Below is a small trained network, with its code and all its weights. Each question gives an input and a target symbol and asks what happens when units are switched off, that is, made to give their printed mean instead of their output.

import numpy as np


def w(rows, s, z=0):
    codes = np.array(rows[::2]) - 128.0
    scale = np.full(codes.shape[1], s)
    scale[-1] = z or s
    return codes * scale


def norm(h):
    return h / np.sqrt((h * h).mean(-1, keepdims=True) + 1e-5)


def f(y):
    return y / 2 * (1 + np.tanh(0.7978845608 * (y + 0.044715 * y**3)))


def softmax(a):
    e = np.exp(a - a.max(-1, keepdims=True))
    return e / e.sum(-1, keepdims=True)


def log_softmax(a):
    a = a - a.max(-1, keepdims=True)
    return a - np.log(np.exp(a).sum(-1, keepdims=True))


def net(x, mask):
    ids = ['λξσφψω'.index(c) for c in x.split()]
    T = len(ids)
    res = E[ids] + P[:T]
    r = norm(res)
    for j in range(2):
        rows = slice(2 * j, 2 * j + 2)
        q, k, v = (r @ M[0][rows].T for M in (Q, K, V))
        z = softmax(np.where(np.tri(T) > 0, q @ k.T / 2**0.5, -1e9)) @ v
        o = O[0][rows]
        res = res + np.where(mask[j], z, o[:, -1]) @ o[:, :-1]
    y = f(norm(res) @ A[0][:, :-1].T + A[0][:, -1])
    res = res + np.where(mask[2:14], y, B[0][:, -1]) @ B[0][:, :-1]
    return log_softmax(norm(res)[-1] @ U[:, :-1].T + U[:, -1])


Q, K, V, O, A, B = {}, {}, {}, {}, {}, {}
E = w([
[145,44,152,70,210],'λ',
[200,101,41,166,87],'ξ',
[193,38,84,144,111],'σ',
[196,83,92,90,216],'φ',
[250,82,91,198,147],'ψ',
[180,107,100,188,72],'ω',
],0.015)
P = w([
[11,136,156,138,162],'0',
[89,87,69,119,87],'1',
[71,139,115,95,69],'2',
[101,150,111,68,77],'3',
[114,169,119,40,63],'4',
[125,194,144,55,87],'5',
],0.012)
Q[0] = w([
[120,184,126,58,163],'h0',
[133,63,13,198,75],'h0',
[152,66,112,146,47],'h1',
[148,122,133,175,6],'h1',
],0.017)
K[0] = w([
[253,124,110,37,6],'h0',
[17,61,159,234,166],'h0',
[29,138,110,232,179],'h1',
[45,107,37,177,201],'h1',
],0.011)
V[0] = w([
[157,203,91,168,153],'h0',
[217,76,146,228,144],'h0',
[155,138,250,146,161],'h1',
[39,147,104,142,20],'h1',
],0.014)
O[0] = w([
[195,31,126,52,165,85],'h0',
[165,141,115,3,121,254],'h0',
[193,154,181,130,101,42],'h1',
[41,99,134,139,62,99],'h1',
],0.015,0.0066)
A[0] = w([
[132,94,133,104,161,46],'n0',
[144,79,209,124,5,62],'n1',
[172,122,106,138,120,64],'n2',
[166,155,173,172,50,2],'n3',
[89,135,124,105,160,81],'n4',
[205,132,133,129,127,150],'n5',
[105,145,121,211,134,129],'n6',
[113,191,94,150,126,62],'n7',
[165,132,75,101,115,180],'n8',
[128,120,145,153,189,66],'n9',
[117,154,99,167,47,131],'n10',
[184,85,97,95,124,149],'n11',
],0.022,0.0055)
B[0] = w([
[140,93,132,139,135,150],'n0',
[236,114,225,200,118,206],'n1',
[110,157,151,133,97,152],'n2',
[161,95,5,146,155,142],'n3',
[182,139,101,170,97,166],'n4',
[103,185,89,121,99,233],'n5',
[98,117,133,66,146,162],'n6',
[104,184,197,122,117,163],'n7',
[111,141,178,151,96,255],'n8',
[125,97,97,110,158,162],'n9',
[154,82,146,121,227,226],'n10',
[108,110,178,150,120,236],'n11',
],0.016,0.0089)
U = w([
[2,168,196,162,226,9],'λ',
[154,45,159,223,173,221],'ξ',
[77,201,105,237,83,177],'σ',
[177,123,22,198,252,135],'φ',
[163,122,103,37,149,16],'ψ',
[32,80,45,160,104,250],'ω',
],0.0075,0.0019)

Each question gives the input, a string of symbols that net reads in full, and the target symbol t.
The units are the heads (2 rows each of Q, K, V and O) and the neurons (one row each of A and B). Each row of codes is followed by its name. A weight is (code - 128) times the scale printed after its matrix; where a second scale follows, it is the last column's (O, A, B and U).
mask holds one flag per unit, heads first, then neurons. A switched-off unit (its flag False) gives its mean, the last column of its rows in O or B, instead of its output. The means were averaged over made-up inputs and are rounded, as every weight is.
A unit's drop is (log p(t) with every unit on - log p(t) with that unit switched off) / (log p(t) with every unit on - log p(t) with every unit switched off).
The circuit of an input: a set's keep is (log p(t) with only the set's units on - log p(t) with every unit switched off) / (log p(t) with every unit on - log p(t) with every unit switched off). Starting from the 12 units with the biggest drops (on a tie, the unit counted first), units are removed one at a time, each time the one whose removal leaves the highest keep (on an exact tie, the one counted first), for as long as the keep stays at least 0.8.
units of the circuit, in order: the units of the circuit, biggest drop first
unit that matters most: the unit with the biggest drop
top k neurons: the k neurons with the biggest drops, biggest first
which heads matter: for each layer, one digit per head in row order, 1 if its drop is at least 0.15 and else 0, layers parted by /
drop of u: that unit's drop, to one decimal
input ω ξ σ ω ω, target ξ: units of the circuit, in order : (h1, n1, n10)
input φ φ φ, target φ: top 2 neurons : (n9, n1)
input φ λ ξ φ, target ξ: unit that matters most : n11
input λ σ λ ψ, target φ: units of the circuit, in order : (h0, n3, h1, n6)
input ω λ λ λ, target λ: which heads matter : 10
input σ λ ω φ ψ, target λ: which heads matter : 10
input φ ω ψ ξ σ, target σ: units of the circuit, in order : (h1, n5, h0, n10)
input φ σ λ σ φ σ, target σ: top 2 neurons : (n5, n10)
input λ λ ω ξ ξ φ, target ξ: units of the circuit, in order : (h0, n11)
input σ ξ σ ω φ ω, target λ: units of the circuit, in order : (n10, h0, n1)
input λ ξ φ φ ω ω, target φ: units of the circuit, in order : (h0, n3, n10)
input ω λ φ, target λ: units of the circuit, in order : (n6, h0)
input ω ξ ξ σ λ, target σ: top 2 neurons : (n10, n4)
input σ ω ω ξ, target λ: unit that matters most : n10
input σ ω σ, target λ: units of the circuit, in order : (h0, n10, n7)
input ψ σ λ φ, target σ: top 2 neurons : (n10, n8)
input λ λ ω, target φ: units of the circuit, in order : (n3, h1)
input ω ω φ, target ω: top 2 neurons : (n1, n10)
input σ σ λ, target σ: top 2 neurons : (n4, n10)
input ψ ω ω ξ λ, target ξ: units of the circuit, in order : (h0, n0)
input ξ ω ω φ, target ω: units of the circuit, in order : (h1)
input λ ω φ φ φ φ, target φ: units of the circuit, in order : (h0, h1)
input σ σ φ, target σ: units of the circuit, in order : (h0, n10)
input σ φ ξ ω, target λ: top 2 neurons : (n10, n7)
input λ ω ω φ ω λ, target ω: top 2 neurons : (n1, n10)
input λ ω ξ, target φ: drop of h1 : 0.5
